Each row has a name. Each piece below is followed by the name of the row it came from, unless a question asks for something else. Each question is about the rows just above it.

ruki: [ -0.4  11.7  39.6  21.7 -27.3  -6.9  15.7 -76.0  36.5  11.4  67.5 -38.4
  41.0 -66.1  66.7 -23.4  77.7  43.6]
mafi: [ 33.7 -51.1 -63.7 -78.1  76.0  23.7 -15.4 -15.5  71.9  45.0  42.8  55.5
 -21.7 -71.8  64.9  -5.3  28.5  41.0]
lam: [-35.1  33.8 -37.3 -63.3 -25.7 -66.1 -45.5  38.3 -76.0 -35.5  42.8  75.3
 -61.9 -38.7 -33.7 -61.9  72.1 -65.3]
Disa: [ -5.0 -40.0  -3.3 -67.4  -3.7  -2.8 -21.9 -76.3 -31.6  38.6 -18.5  41.0
 -38.4  14.9 -53.6  26.1  56.2  -2.7]
tel: [ 48.8   3.7  70.5  31.8 -36.3 -46.1 -47.7  48.7  29.3  24.3  54.4  55.9
 -54.7  59.8  50.0 -68.1 -78.5 -54.0]
madon: [ -0.5 -67.6  20.9  29.2 -26.1 -35.9  57.8  80.1  63.8  43.8  48.5 -30.4
  -4.8 -69.1  44.9  15.5 -44.3  72.3]
vuvi: [ 79.4  32.7 -34.1 -61.3  73.9 -21.2 -17.3  62.5 -31.8  52.8  28.9 -50.7
  46.6 -72.7  32.8  71.1  77.3  -4.7]
Vimo: [  5.2  12.1  51.3  32.9 -39.0  48.4 -47.0  28.4 -68.1  49.9  73.2  71.2
  41.0  39.3 -43.5 -51.1  17.8 -33.7]
[ -0.4  11.7  39.6  21.7 -27.3  -6.9  15.7 -76.0  36.5  11.4  67.5 -38.4
  41.0 -66.1  66.7 -23.4  77.7  43.6] is in which row? => ruki
[-45.5 -66.1 -25.7 -63.3] is which row, read backwards? => lam
lam without one entry, shuffled: [-35.5  42.8 -38.7  38.3 -35.1 -65.3 -33.7  33.8 -61.9 -66.1 -25.7  75.3
 -76.0 -37.3 -45.5 -61.9  72.1]. Gone: => [-63.3]
Shuffled Disa with one entry gone: [ -3.7  -5.0  56.2  41.0 -38.4  38.6 -40.0 -76.3 -21.9  -3.3 -53.6 -67.4
  26.1  14.9 -31.6  -2.7 -18.5], missing => [-2.8]
Which row holds this, read backwards? [ 56.2  26.1 -53.6  14.9 -38.4  41.0 -18.5  38.6 -31.6 -76.3 -21.9  -2.8] => Disa
Which entry of vuvi is missing from [ 79.4 -31.8  71.1  62.5  52.8  77.3 -61.3 -21.2 -50.7 -72.7  73.9  32.7
 -17.3 -34.1  28.9  46.6  -4.7]? => [32.8]

bolas: [-29.1  -3.2  20.3 -15.7 -36.9 -15.8  22.5 -26.7  -7.1 -12.1 -43.1]
bulu: [-13.4 -25.0 -10.4  19.6 -34.5   4.7  18.4 -45.9  -5.6  10.9 -81.9]
tek: [-19.1 -45.2  -5.5 -11.3 -53.7  -4.6  -8.9 -21.3 -15.1 -44.9 -21.4]
sek: [-28.1 -53.7  -5.5 -45.2 -11.3  -4.6  -8.9  -6.6  -6.6 -28.9 -68.5]
tana: [ 15.3 -43.9 -25.4  -6.5 -44.1  26.3  18.4 -42.5  -2.1  -3.7 -53.3]
rin: [-12.8 -17.2  -0.1 -23.4 -32.3   5.3  12.7 -39.1  -6.8 -56.1 -52.2]
sipum: [-25.0 -10.4  19.7 -34.5 -33.8  15.0  11.4 -18.8   1.6  12.9 -57.8]
gud: [ -3.5 -41.9  14.6  30.1 -54.8  13.4  20.3 -16.3  -9.7  -2.2 -71.8]
Zofes: [ 10.8 -36.0 -27.8  -3.4 -56.1 -18.4  -3.3 -34.6 -25.0  15.7 -42.0]
bosut: [-27.3  -9.9  -2.5 -14.0 -27.0  23.2 -15.0  -5.3  -4.0  -8.1 -71.1]
[ 15.0 -33.8 -34.5] is which row, read backwards? => sipum
Which row holds this, read backwards? [-34.5  19.6 -10.4 -25.0] => bulu
tek without one entry, shuffled: [ -5.5 -19.1  -4.6 -53.7  -8.9 -21.4 -45.2 -11.3 -15.1 -44.9]. Gone: => [-21.3]
Which entry of Zofes is missing from [-25.0 -56.1  15.7 -42.0 -34.6 -36.0  -3.3 -27.8  10.8 -18.4]? => [-3.4]
sek without one entry, shuffled: [-28.1 -53.7  -4.6  -6.6  -5.5 -11.3  -8.9  -6.6 -28.9 -45.2]. Gone: => [-68.5]
Which row holds this, read backwards? [ -8.9  -4.6 -53.7 -11.3  -5.5 -45.2] => tek
Which entry of bosut is missing from [ -9.9 -71.1  -2.5 -15.0 -14.0  -4.0 -27.3 -27.0  23.2  -5.3]? => [-8.1]

Pofi: [  8.8 -20.9 -21.0 -20.8]
vafu: [  0.6 -20.8  47.5   0.5]
mided: [ -9.4 -28.9   6.4   2.0]
Mumut: [-19.7  15.6  11.7 -19.8]
Lefal: [-68.2 -21.0  -9.4   5.6]
gidu: [  8.8  40.3 -21.0 -20.8]
rula: [ 15.6 -90.2  11.7 -13.8]
Which entry of Pofi is missing from [-21.0   8.8 -20.9]? => [-20.8]
vafu without one entry, shuffled: [-20.8   0.6  47.5]. Gone: => [0.5]
Which row holds this, read backwards? [-21.0 -20.9] => Pofi
Shuffled Mumut with one entry gone: [ 11.7 -19.7  15.6], missing => [-19.8]
[2.0 6.4] is which row, read backwards? => mided
Which row holds this, read backwards? [ 11.7 -90.2  15.6] => rula
Which row holds this, read backwards? [ 11.7 -90.2] => rula

muko: [ 10.0  12.8  12.8  -6.4  -8.2 -83.6]
gesa: [ 72.3 -32.4 -32.4  21.7  35.7  12.7]
mano: [-32.4 -32.4  21.8 -26.0 -49.6  41.3]
sazo: [  7.8  25.3  25.3  31.1  61.3 -30.5]
poreb: [  2.2 -32.2 -32.2 -27.9 -56.7  41.2]
Which row holds [ 21.7 -32.4 -32.4] read backwards? => gesa
Where do [-32.4 -32.4  21.8 -26.0 -49.6  41.3] appear? => mano

mim: [-26.9  49.2  73.2 -37.5]
pem: [ 54.8 -36.9  42.3  80.1]
Nize: [-17.2  81.1  39.8 -37.8]
goseg: [ 44.2 -27.6 -44.0  70.7]
tepuz: [-14.3 -14.4  49.2 -36.9]
kuz: [ 44.4 -28.1 -42.5 -28.0]
num: [-41.7  49.2 -52.5 -39.6]
piv: [-17.2  80.1  42.3 -36.9]
Which row holds [-17.2  80.1  42.3 -36.9]? => piv
num without one entry, shuffled: [-52.5  49.2 -41.7]. Gone: => [-39.6]
Shuffled tepuz with one entry gone: [-36.9 -14.4  49.2], missing => [-14.3]
[ 49.2 -14.4] is which row, read backwards? => tepuz
goseg without one entry, shuffled: [-44.0  44.2 -27.6]. Gone: => [70.7]
kuz without one entry, shuffled: [-42.5 -28.0  44.4]. Gone: => [-28.1]

kob: [ 77.2  77.1 -11.9  -5.7]
dud: [ 66.8   6.8 -18.2 -39.8]
razi: [-16.0 -37.7 -14.4   5.8]
sida: [-6.9 34.5 -7.0  9.5]
bofup: [ -9.9 -59.1   9.0  63.7]
vene: [ 15.8 -42.1  10.8   9.5]
bifez: [-26.0  45.0 -26.1 -63.5]
Madu: [-48.6  43.8 -19.0 -48.7]
sim: [-87.8  14.8  -6.4  -3.5]
lun: [-83.0 -13.0   2.4  29.2]
rabi: [ 21.7 -60.4   7.3  57.0]
[ 9.5 -7.0] is which row, read backwards? => sida
Which entry of sida is missing from [ 9.5 34.5 -7.0]? => [-6.9]
Shuffled Madu with one entry gone: [-48.7 -19.0  43.8], missing => [-48.6]
Which entry of kob is missing from [ -5.7  77.1 -11.9]? => [77.2]
Which entry of bifez is missing from [ 45.0 -63.5 -26.0]? => [-26.1]
sida without one entry, shuffled: [ 9.5 -7.0 34.5]. Gone: => [-6.9]

